Each row has a class, written after it.
[  14 -263  393   75 -346  248 -136   35  266    9   91  -90 -251   -1
   75  103   56  -14  -25   -8  286  356   59  269  323  383   14 -329
 -243   29 -103 -234 -178  -86  256  -23 -206 -277]  <132>
[-130  -42   69   50 -345  266 -224   31  366  152  226    0 -143  327
   68  123   10  211 -218   71  239  211  -79  427  148  174  471 -122
 -208  210 -227 -144  141 -132  120  -87 -270   -9]  <94>
[-442  120  -95  -15  264 -154 -165    7 -100 -152 -204  165  258  -51
  -13 -153   63  137  -65    5  -83 -114   -3 -229 -130 -249  207  -37
   -9 -537 -232  -65 -192  -79  273   49  109 -409]  <190>
[  35  153 -168 -138  121   13   91  -92  -91   98   95   72  -10  -64
  -84   49   90   55   39   31  -80 -215  119 -117   18 -155  292  176
   75  -23   48   70  177  -76 -131   90  116  240]  <197>
[-251   76 -102  -39  -64  130 -169  157   47 -185  -35   80  -60   73
   35  251   19  176  -58   46   22  -70  -41 -164  -57 -100  128  -22
 -132  -86   34 -175 -259 -260  -51  -75   36   37]  <79>
[ -60    2   31    0  305 -236  163   15  -70  -67 -104  -49  136 -251
  -68 -225   56 -135   37   32 -115   55   38 -171  185  112 -184  -82
  129 -583 -166  -54 -106  131  316   68  144 -496]  <79>
[-403   37 -282  -11  -44  152  -16  266  329 -157   86   34   91  -43
 -218  503 -119  217 -131    3  186  213 -358  -40  268  -52 -169  -23
 -222 -363   46 -264 -151 -123 -144 -328  -44  -11]  <79>
[-130  155  -80  -65 -127   41 -206 -198    9 -118   77  209  100  232
   15   79 -107    8 -193  -89   41 -338  -10   30 -181 -434  611   98
  155  -11 -290  -61  219  -70 -201  111  -63  293]  <197>
[ 103  -45   39  -25 -127  243   38  106   44  -43   99 -116 -214  -22
    4  198   -5   54   90  -14   62   82  127  -55  186   62   41  -41
  -87  139  101 -195 -155 -125  -47  -11    3   43]  <66>
[-503  130   -8  -69   20   44 -160  -82  -97  -64  -27  231  113   90
  118 -126  123  101 -261  -82  123 -171   55  -55 -176 -293  751 -107
  -87 -186 -358  -45   62 -105  269   63   -2  -66]  <182>
[-154   84  -39  -62 -179   80  -53 -108   65 -126  -15   95   19   44
   -8  269  -37    0 -158  -89  130  -79  -24   40  -46 -313  293   56
   64  -42 -122 -128   86  -63 -224  -26  -35  200]  <23>
[-140   79 -155 -153  245  -45  364  102 -152  -85    8 -113    5 -343
  -68  103  101  -57  -21  -87    5  -60   60 -330  176  -61  -84  -60
   50 -360   56  -82  -38    7  -30  -96  236   -6]  <190>
[ 252  -58  144   44    1  -53 -254  -28   85  191   86  -38  -48  194
  221 -269   33 -101 -111    2  -60 -100  158  143 -190  120  233  -74
  -34  292 -123  192  134   30  -36   93    1 -133]  <28>
[ -87  145  -62  -49  110  -88  -56  -20  -79  -30   72  155    0  164
   89 -155   61  -23 -143   28 -103 -375   43  -77 -129  -74  451  -11
  158 -148 -318    4   70  -59  167  115   35   65]  <132>
[ 424 -154  202   -4   16   68   38  -43   -8  329  125 -287 -182  -26
  189 -286   55 -163  -30 -113   20  109  312  161   54  220  171 -108
  -98  468   62  173  242  156  -60   71   65  -66]  <21>
[ 426 -318  216   89 -209  176   23  289  397  119  133 -391 -328 -139
   76  318  -27 -129   50   16  188  397   44  170  362  584 -625 -222
 -235  222  351 -156 -180  -24 -289 -248   -9 -186]  <190>
[ 139 -141  177   55   77 -131  -93   23   79  215 -133 -246  -67  -72
  194 -273  130  -91  -62  -33  -23  228  176  118  -92  302 -132 -135
 -117   80   65  162  -13   84   49  -20   62 -442]  <28>
[ -54  329 -410    4  264 -144 -127   70  -16  -53    6  182  327  255
 -154    3 -112  252  -41  178 -267 -315 -162 -140 -195 -398  199  340
  151 -214 -176   50   21  -76  -60    9   52  -97]  <23>
[ -29   48   65   91  376 -347 -125   30 -116  -45 -304   51  290 -108
    1 -361  102   29   96  174 -239   31  112 -137  -57   10 -165    6
   90 -586 -202   15 -280   46  388  184  140 -899]  <28>
[-243  -44   -3   76  -21   -7  -71  181  299   60 -110 -147   59  -71
  -73  175   69  199 -108  117  143  454 -196  204  166  269 -298  -62
 -253 -314   30 -124 -179  -62  123 -259  -87 -569]  <68>
[-331  106  -97   34  -72   32 -229   88  267  -24   73  178  165  236
  -44  172    9  232 -264   86  124   22 -239  188  -43  -78  361   -5
 -127 -240 -293  -80    5 -123  103 -122 -146 -165]  <132>
[ 216   99 -101 -123  -68  196  227   88  -87   32  210 -145 -295   35
   83  173   50   11   13  -57  -16 -173  142 -107   67   20  192   30
   66  303  102  -83   35  -91 -199  -28   67  467]  <94>
[  14 -194  215   27 -258  127   82  -32  296 -125   -7 -173  -64 -231
  -62  366  -91 -179  -73 -123  304  363  -52  160  378  116 -325 -187
  -46 -266   -1 -296  -91   42 -157 -126 -114 -202]  <182>
[ 263  131  -80   50   94  -33 -114 -227 -183  262   41   30  -14  252
   28 -510  -69  -37  146  -72 -250 -351  167   65 -159 -304  458  242
  183  467 -101  229  243  169   76  263  -28  282]  <23>
[-381  146  -59  -31   34   -7 -280  -65   -9 -184   12  316  198  192
   23  -89  -27   81 -153   -7   -1 -297   -4 -111 -126 -366  611  -12
   45 -293 -412  -90  -24 -120  182  133  -25  -57]  <28>
[-259   31 -102   -2  293 -166   44  135   -9 -260 -162   84  285 -223
 -159   86  -70   66   67   14 -114   10  -87 -339  152 -166 -316    6
   32 -682  -55 -153 -321  -44  152   -3  201 -459]  <197>
[ -56  -34   90   16 -133   82  -55  174  172    5   39 -102 -282   49
  161  134  152   35  -90   39  117   89    6  101   66  387  -19 -177
  -81  -11  -27 -148 -173 -145   60 -105  -54  -73]  <28>
[-256  164 -200  -58  118   -3  -92  148 -100 -204 -138  135   62   46
  -24  179   29  218  -29   14 -118 -195  -54 -303 -182 -260   72   95
  -32 -218   27 -117 -275 -226  -48  -43  108   -8]  <132>
[ 460 -158  160   59 -261  235 -189   18  323  104  426  -43 -180  304
  162   22 -183 -217  -45  -15   51 -178  113  228  163  121  303 -142
   13  477 -178  -45  199   25 -196   97 -105  280]  <94>
[-528  -38  -52   -3  377 -317  -84  118  114  -98 -329  -48  339 -294
   30  -82   80  -51 -210  -79  -22  175 -157 -253 -119  -12 -322 -181
 -124 -768  -68   24 -252   52  114 -168  197 -662]  <79>
[ -31 -100  105   48 -158  182  -66  -87   86  216   86  -95 -155   34
   57 -160   -5   -4    1 -192  132   87   60  216  130   22  215  -60
 -135  300    8   -5  100  101   88  -12 -147  214]  <94>
[  43  -64  199   37 -412  148 -204  -54  224    6  -11  -50 -228  146
  121  255   41    5 -177  -29  202  148   17  334  -45  102  196  -64
  -66  201  -50 -165    8  -94 -178  -49 -176   91]  <79>
[ 166 -231  254   42 -409  242   51   32  317  -17   30 -253 -298 -121
   26  424  -17  -89  -47  -88  313  463  -10  263  289  303 -308 -194
 -122  120  151 -269 -106  -18 -257 -180 -148  -49]  <23>
[   7   33   23   55  208 -142  -72 -230 -178  239  -72   18  147   56
   -6 -565  -17  -21   49 -159 -145 -148  105   85  -90 -232  315   87
   62   67 -180  184  181  225  290  187  -17  -56]  <132>
[ -22  -79  -19  -80  203  -56  265   31   79   40  -54 -116   77 -463
 -199  135  108  -65  120   33   55  279   85 -106  407  143 -347  -50
  -22 -524  143  -85  -64   36   22  -39  147 -344]  <190>
[-138  116 -104  -17  287 -181   42  140 -185  -53 -356 -101   70 -185
  -27 -105  177  158  100   66 -195  115  118 -272 -113  -46 -207  114
  -18 -334  158    2 -324  -90  139   -9  196 -522]  <23>
[ 144  159 -141  -37  -75  139  -30   39    5  197  143  -23  -89  235
   -1   46   63  217  -50   91  -22  -46   74  133  -87 -102  458  197
  -56  398    0   69  196  -93 -109    7  -41  153]  <66>
[-284 -119  -45  -34   82   16 -103  123  244  -51   54  -43   83 -119
   38  130  -81  -91 -190 -149  135   40 -122 -107   86  -16 -107 -239
 -163 -282  -28  -55  -56  -12 -140 -191   73  -82]  <190>
[-212  112 -153  -99    7   -9   38  -30  -19 -213  -72   70  118 -103
 -111  333  -74   42 -129 -104   53  -75  -97 -159  -39 -402   38   98
   55 -281    8 -162  -38  -70 -299 -108  102  128]  <68>
[ 293    2  -80   39  -84  188  -18  -55  -11  143  190  -68 -157  158
  -51 -101 -173  -20  179 -122  -85 -180   39   63  105 -159  112  124
   33  476  104   16   75   73 -115   69  -97  484]  <132>
[ -77  -16  -25 -104 -169  264  177   86   96  -10  224 -132 -327  -34
   88  263   55  -17  -85 -130  204    5   29  -22  221  141  163 -172
  -73  180   14 -172   28 -101  -84 -147    4  382]  <23>
[  89   79  -93   34   52   15 -120 -172  -94  154   89   55   29  176
   -3 -353  -96   -5   71 -118 -132 -285   53   43  -96 -278  379  117
   99  289 -104  140  168  117   35  146  -42  323]  <190>
[   4 -293  144   88  -26   21  -61  224  432  -13   25 -223  -49 -203
   18  205  -70 -156  -61  -48  159  357 -119   56  342  393 -577 -309
 -221 -284   79 -156 -224   34  -71 -216   22 -398]  <79>
[-137   32  -93   81  -93   85 -278    9  121  108    4   12 -124  221
   55  -95  -69  104    6  -62  -54 -116  -81  104 -136  -52  144   74
  -60  253   30    1  -91  -43    9  -27 -139  277]  <66>
[ 544 -359  305   99 -315  269   46   87  405  184  282 -372 -363  -53
   99  142  -84 -266   60  -75  235  360  129  291  440  547 -324 -281
 -143  412  136  -85   23  108 -195 -105 -125  -27]  <23>
[  76 -192  202   13    4   -6  -17   28  142  167   10 -223  -71 -112
  154 -141   64 -153 -141 -100  115  224  125  108   64  228  -11 -211
 -156   82    7   87   83   89  -17  -52   48 -248]  <21>
[  58 -127   24 -149  229   45  400  -12  -61   81  128 -262   38 -447
  -70   -7   12 -251  -17 -292  174  191  170 -198  348 -124  -58 -176
  -85 -115   95   55  192  202 -171  -66  223    3]  <21>
[-147  167  -97  -81  291 -267   85 -145 -274  -40 -316   25  260 -182
  -44 -126   89   25  -75  -85 -135  -51   93 -192 -249 -390   93  170
  137 -353  -48   83   56   88  -43   58  210 -310]  <23>
[ -43   37   17  -66 -115  233  -41   43  -52   -3  106  -14 -194   86
   90   81   66  116  -29  -69   94  -50  144  -30   32  -73  398  -63
 -115  234  -29 -117  -41 -158    0    7   20  162]  <68>
[-389  127  -21  -77 -120    2 -186 -139  -11  -86 -102  182   65   85
   83  134   82   87 -291 -130  172  -74  -38   67 -281 -310  499    9
  -22 -107 -193  -41  121  -89 -149  -45  -49  110]  <28>
[-248   86 -180   68   68  -29 -288  -82   86  -47   33  213  148  206
  -53 -174 -197    8  -19  -82  -98 -318 -201  -45  -93 -326  180   73
   54 -116 -178    3  -13   18   48   41  -99  236]  <182>
[ -12 -139   70   41   97 -106   45  118  258   13 -122  -92   15 -322
 -138  152  110  -28  117  165   36  365  -15   37  381  389 -571  -80
  -50 -587  117 -147 -248  -23  116  -55   40 -587]  <28>
[-125  -30  -42  -70  -58  226  117  151   51 -172   50  -38  -92 -167
  -74  330  -21   41   38  -80  139  119   -4 -200  254  -48  -91  -98
 -139 -145  118 -245 -206 -139  -92 -102   48   21]  <182>
[  38 -151  121  -45  151  -29  109  -22    9  229  -24 -268  -32 -234
  101 -204   76 -162  -74 -183   55  216  183  -19   43  114   -2 -161
 -127   30   75  120  118  164  -17  -37  124 -242]  <66>
[-176  -73   92   17  225 -229   12   35  128  107 -247  -65   79 -327
  -81  -53  230   25   33  142  -30  339   65   29  160  297 -320  -31
  -58 -617   47  -20 -187  -11  262   -2   95 -690]  <66>
[ 264   77 -100  -98   30  110  209    5  -59  -56  288  -38 -121   -7
  -35   73  -82 -108   66  -37  -44 -272  101 -166  219  -84  164  -13
  187   79  -98  -73   98   -5 -130   69   83  332]  <190>
[-487   19   65   31  303 -380 -308  -69   22   88 -277  165  321  -33
  118 -442  170   -3 -331  -94  -85  -14   -4    7 -358  -57  322  -72
  -23 -556 -325  179   55   91  286   32   90 -623]  <132>
[-367  -72   35   41  323 -342 -166  129   94    8 -355  -71  236 -212
   96 -191  125  -57 -192  -13  -85  172  -72 -137 -191  107 -320 -151
 -138 -578  -26   76 -224   46  145 -111  179 -731]  <79>
[ 228   76  -92  -90 -171  238  159  132   25  -23  250 -147 -358   98
   77  266   -2  -11   19   -3   18 -210   76  -86  120   82  157   10
   57  336  105 -143   -9 -156 -233  -44   31  488]  <197>
[-455  122  -88  -57  324 -180  -36   10 -206  -56 -304   51  217 -171
    3 -177  150  162  -89  -32  -96   20   74 -244 -196 -188  140   24
  -70 -490  -88   -1 -180  -46  285    6  156 -465]  <66>
[  71 -195  163   13   42   -7  -10  149  144  207  -71 -299 -144 -159
  192  -43  145  -51  -97  -91   75  304  123   56   10  394 -288 -190
 -239   88  213   60  -64   17  -75 -161   85 -324]  <94>
[ 143  146 -160  -64  293 -160  117  -65 -101   74  -61   37  128 -164
 -145  -87   88    0  145  117 -211  -97  124 -159   53 -107  -14  211
  161 -304   42   78   34    7  -14  142  158 -185]  <182>
[ 252 -140  192  -62 -284  311  169  -53  224  196  250 -147 -323 -142
  -12  242  125  -81   37  -37  284  281  177  257  431  335  128 -129
 -107  213   70 -122  140  -42  -78    3 -109  157]  <182>
[  35   81  117  -64   85 -100 -101 -216 -100  306  -14   83  -17   37
   86 -348  277   42  -53   76  -49  -55  300  190 -118   51  605   65
   42   54 -177  198  290   -2  210  225   25 -156]  <190>
[  56  168 -211 -145   44   24  174  -99 -143 -186   30   44  127  -98
 -136  290 -111  -17  -28 -150   -8 -247   17 -231  -24 -562  156  169
  193  -90    4  -82  124  -11 -439    4  144  355]  <190>
[ 236 -102  132  -14  -20   49   85    7  178  152   81  -79 -118 -201
 -101  108  117  -94  127  133   44  226  130  127  357  298 -120  -21
  -28 -159   73  -75    7   12   20   66   17 -217]  <79>
[-274   70 -116   62   -4    2 -286    3   44  119 -104   47  -51  206
   67 -156   -7  140  -45  -73  -45 -104 -109   61 -231 -121  149   61
 -103  173   21   51  -85  -34   66  -62  -92  174]  <23>
[  81  -57  137  -45   43  -23   44 -127   97  148   96   43   29 -167
  -70  -71  124  -90   23   55   76  100  171  137  265  107  191  -62
   30 -229 -153   16  151   39  142  134   16 -206]  <190>
[ -10  287 -305 -110  398 -216  118   28 -252 -149   48  172  206   25
 -100 -101  -41  -26    6   57 -316 -532   -2 -397 -123 -379  198  202
  309 -375 -183   21   11  -33  -17  130  229   64]  <132>
[-228  -14 -142  125  -22  -10 -263  154  219  -62 -167  -25  -21  111
  -35   89 -124  107   32   16  -58   -2 -288  -13  -34   25 -427   24
  -87 -137  106 -143 -356  -87  -30 -170 -117  -17]  <68>
[ 171  270 -112  -42  177  -62  -56 -145 -221  276   89   77  136  297
   29 -369   92  218  -86   36 -177 -231  163  107 -289 -274  783  279
   99  309 -250  261  371   51  105  203   25  -18]  <66>
[-217  136 -118   98   93 -166 -291   76  219   -8  -84  166  277  244
  -79  -32  -11  222 -150  237  -78   30 -211  137  -93  -19   98  109
   -8 -383 -289   -9  -53  -70  199  -31  -98 -525]  <23>
[ -31  209 -280   -4  266 -118 -153 -132 -173   41   41  223  214  205
  -71 -337 -171    5   83  -61 -280 -498  -40 -182 -196 -544  341  230
  184   55 -155  170  111   89  -11  191   61  306]  <28>
[-105  158 -167 -191  387 -119  399  -40 -364   16  -42 -101   77 -320
  -26 -173  144  -30   -1 -159  -77  -85  177 -359   15 -184  144   12
  105 -256   -5   74   93   90   57   24  280  -36]  <28>
[ 365   77 -105   14   58  -72   52  -53  -15 -141  -14  -28   88  -47
 -153  147 -182  -77  161   10 -161 -113   30 -117   93 -249 -254  217
  260 -112   50 -108  -34   55 -343   86   78  -35]  <28>
[-374  166 -118  -67  228 -116  -65   70 -203  -97 -281   63  130  -74
   20  -49  176  216  -72  -14 -102  -82   55 -259 -254 -227  169   74
  -83 -325   -4   -8 -213 -158  139  -19  143 -294]  <132>
[ 244  -91  117  210 -169   47 -398  -47  225  187   77  -13 -163  373
   82 -268 -143    5  115   62 -114  -84  -24  312  -17  166   15   32
   32  364  -99    3  -71   35  144  130 -246   50]  <66>
[  59   55    2  -21    7   93  -84    7  -33  -63   66   65   -9  102
   17   -1  -43   49   35   12  -69 -177  120  -96   45 -160  251   28
   36  -20 -126 -113  -70  -96   34  122   22   -8]  <94>
[-345   97 -195    7  187  -78 -128  -50  -46    5  -65  126  195   20
  -51 -174  -72   80  -41 -130  -92 -195 -110 -115 -103 -347  134   92
   -4 -187  -66   39  -14   55   86  -14   23  116]  <94>
[-239   92  -88  -24 -152  199 -207  118  103 -156   28   85 -136  187
  100  241    5  162  -97  -12   72 -145  -28  -99  -68 -102  279  -53
  -88   31  -72 -202 -215 -281  -49  -48  -51  148]  <182>
[-245  202 -271  -63  -23   79  -79   51   60  -15   93  106  102  185
  -73  131   -8  226 -180   22   40 -105 -115    5  -88 -277  445  116
  -49   23 -121    1  150 -116 -107  -96  -35  140]  <190>
[ 136 -137  182  151 -243  117 -173   59  444   93  170  -79   -2  144
  -60  121  -71   61  -54  172  185  328 -117  437  341  341  -49 -132
 -115  -92 -212 -166  -16    3  156  -64 -246 -429]  <190>
